Here is a tiny trained network, its code and every weight. The questions are about switching its units off for an input and a class, where a switched-off unit gives its printed mean instead of its output.

import numpy as np


def w(rows, s, z=0):
    codes = np.array(rows[::2]) - 128.0
    scale = np.full(codes.shape[1], s)
    scale[-1] = z or s
    return codes * scale


def f(y):
    return np.maximum(y, 0)


def log_softmax(a):
    a = a - a.max(-1, keepdims=True)
    return a - np.log(np.exp(a).sum(-1, keepdims=True))


def net(x, mask):
    res = np.array(x, float).reshape(1, 6) / 4 @ E
    y = f(res @ A[0][:, :-1].T + A[0][:, -1])
    res = res + np.where(mask, y, B[0][:, -1]) @ B[0][:, :-1]
    return log_softmax(res[-1] @ U[:, :-1].T + U[:, -1])


A, B = {}, {}
E = w([
[127,126,129,129],'x0',
[60,203,176,2],'x1',
[130,130,126,128],'x2',
[239,55,72,11],'x3',
[159,232,27,131],'x4',
[226,190,236,142],'x5',
],0.0047)
A[0] = w([
[149,99,116,173,61],'n1',
[141,165,132,146,58],'n2',
[159,150,151,128,103],'n3',
[66,168,151,197,60],'n4',
[130,169,103,142,129],'n5',
[182,85,103,210,63],'n6',
[100,178,162,43,70],'n7',
[82,158,146,178,78],'n8',
[89,167,144,50,69],'n9',
[89,152,146,69,74],'n10',
[89,180,153,63,68],'n11',
[122,118,161,140,121],'n12',
[108,135,135,150,61],'n13',
[222,167,196,143,52],'n14',
[158,100,107,182,62],'n15',
[186,92,105,74,10],'n16',
[189,77,107,62,68],'n17',
[17,71,11,125,23],'n18',
[99,92,83,126,100],'n19',
[156,100,114,181,51],'n20',
[139,158,113,133,151],'n21',
[72,164,134,201,67],'n22',
[84,153,147,178,31],'n23',
[86,164,170,175,77],'n24',
[158,154,162,138,73],'n25',
[131,207,52,132,63],'n26',
[77,76,94,102,53],'n27',
[103,153,151,55,47],'n28',
[168,225,43,129,50],'n29',
[92,28,219,99,65],'n30',
[199,171,197,142,66],'n31',
[119,50,191,127,63],'n32',
[97,96,164,143,116],'n33',
[200,84,105,48,46],'n34',
[175,99,102,200,70],'n35',
[82,156,144,177,79],'n36',
[218,182,208,144,46],'n37',
[171,100,103,205,75],'n38',
[92,151,146,171,44],'n39',
],0.012)
B[0] = w([
[115,79,97,163,142],'n1',
[127,159,122,140,130],'n2',
[105,146,134,135,163],'n3',
[170,160,60,109,204],'n4',
[155,108,167,135,213],'n5',
[91,73,86,186,236],'n6',
[88,79,81,196,218],'n7',
[155,149,82,118,184],'n8',
[97,82,92,181,199],'n9',
[105,77,102,154,174],'n10',
[83,90,89,167,192],'n11',
[154,110,155,122,180],'n12',
[152,146,89,125,128],'n13',
[68,210,136,117,223],'n14',
[113,76,95,149,162],'n15',
[195,165,50,21,146],'n16',
[175,188,49,123,240],'n17',
[11,253,160,126,246],'n18',
[102,175,149,137,195],'n19',
[104,61,88,154,145],'n20',
[151,90,168,128,252],'n21',
[164,160,64,103,203],'n22',
[188,146,75,93,138],'n23',
[172,136,88,110,197],'n24',
[92,149,140,113,142],'n25',
[184,138,209,178,192],'n26',
[81,202,146,141,166],'n27',
[122,63,72,174,157],'n28',
[207,157,180,237,215],'n29',
[191,157,194,217,249],'n30',
[63,184,136,135,220],'n31',
[169,135,180,197,187],'n32',
[166,103,156,145,195],'n33',
[206,159,52,92,229],'n34',
[94,76,90,164,217],'n35',
[158,147,80,113,182],'n36',
[54,200,142,127,229],'n37',
[88,67,99,149,226],'n38',
[168,164,71,105,137],'n39',
],0.039,0.0026)
U = w([
[174,150,92,122,102],'0',
[133,111,108,152,92],'1',
[127,163,135,129,102],'2',
[155,134,128,130,250],'3',
[180,139,148,156,49],'4',
[153,133,122,125,246],'5',
[154,56,186,7,126],'6',
[132,93,139,42,71],'7',
],0.013,0.018)

Each question gives the input, the list of numbers given to net, and the class t.
The units are the neurons (one row each of A and B). Each row of codes is followed by its name. A weight is (code - 128) times the scale printed after its matrix; where a second scale follows, it is the last column's (A, B and U).
mask holds one flag per neuron, in row order. A switched-off neuron (its flag False) gives its mean, the last column of its row in B, instead of its output. The means were averaged over made-up inputs and are rounded, as every weight is.
A unit's drop is (log p(t) with every unit on - log p(t) with that unit switched off) / (log p(t) with every unit on - log p(t) with every unit switched off).
The circuit of an input: a set's keep is (log p(t) with only the set's units on - log p(t) with every unit switched off) / (log p(t) with every unit on - log p(t) with every unit switched off). Starting from the 12 units with the biggest drops (on a tie, the unit counted first), units are removed one at a time, each time the one whose removal leaves the highest keep (on an exact tie, the one counted first), for as long as the keep stays at least 0.8.
units of the circuit, in order: the units of the circuit, biggest drop first
most important unit: the unit with the biggest drop
k most important neurons: the k neurons with the biggest drops, biggest first
drop when u is switched off: that unit's drop, to one decimal
input [-2,6,5,0,-7,5], class 4: units of the circuit, in order => (n30)
input [1,-5,-2,-2,-6,3], class 4: units of the circuit, in order => (n30 n32)
input [1,-3,-5,-7,7,4], class 0: units of the circuit, in order => (n22 n4)
input [2,5,-6,1,-3,6], class 2: units of the circuit, in order => (n37 n31)
input [-3,0,-8,-4,-8,-7], class 4: 3 most important neurons => (n30 n33 n32)
input [-3,7,-2,-5,1,-1], class 1: units of the circuit, in order => (n7 n11)
input [2,-2,3,5,8,5], class 4: 2 most important neurons => (n29 n26)
input [-7,3,-2,7,-2,7], class 0: 2 most important neurons => (n34 n17)
input [-5,-8,-7,-1,-8,-2], class 1: 3 most important neurons => (n6 n38 n35)
input [-3,8,-4,7,0,-3], class 1: units of the circuit, in order => (n7 n9)
input [-2,-5,0,-2,-6,1], class 4: 3 most important neurons => (n30 n32 n33)
input [-5,3,-4,5,1,7], class 2: units of the circuit, in order => (n37 n14)
input [0,3,-6,-6,3,7], class 2: 3 most important neurons => (n37 n31 n14)
input [-2,0,5,4,8,2], class 4: units of the circuit, in order => (n29)
input [2,8,6,-7,2,7], class 1: 2 most important neurons => (n7 n11)
input [2,7,-6,-8,-8,1], class 0: units of the circuit, in order => (n4 n24)
input [-3,5,3,6,-7,-8], class 2: 2 most important neurons => (n18 n27)
input [0,-7,-2,7,-5,4], class 0: 3 most important neurons => (n17 n34 n16)
input [-5,-2,-5,-2,-7,6], class 4: 4 most important neurons => (n30 n32 n18 n33)
input [4,7,-5,7,-4,-5], class 0: most important unit => n34
input [5,-7,6,7,-4,1], class 0: 2 most important neurons => (n17 n34)
input [-2,8,6,8,2,-1], class 0: 3 most important neurons => (n34 n17 n16)
input [-5,8,0,-4,-3,-8], class 1: 2 most important neurons => (n9 n7)
input [-4,-3,1,6,3,-7], class 2: 2 most important neurons => (n18 n19)
input [4,3,6,-1,6,-8], class 2: drop when n18 is switched off => 1.1
input [1,1,-2,3,-7,-1], class 4: drop when n30 is switched off => 0.5
input [3,4,-1,2,-8,0], class 4: most important unit => n30
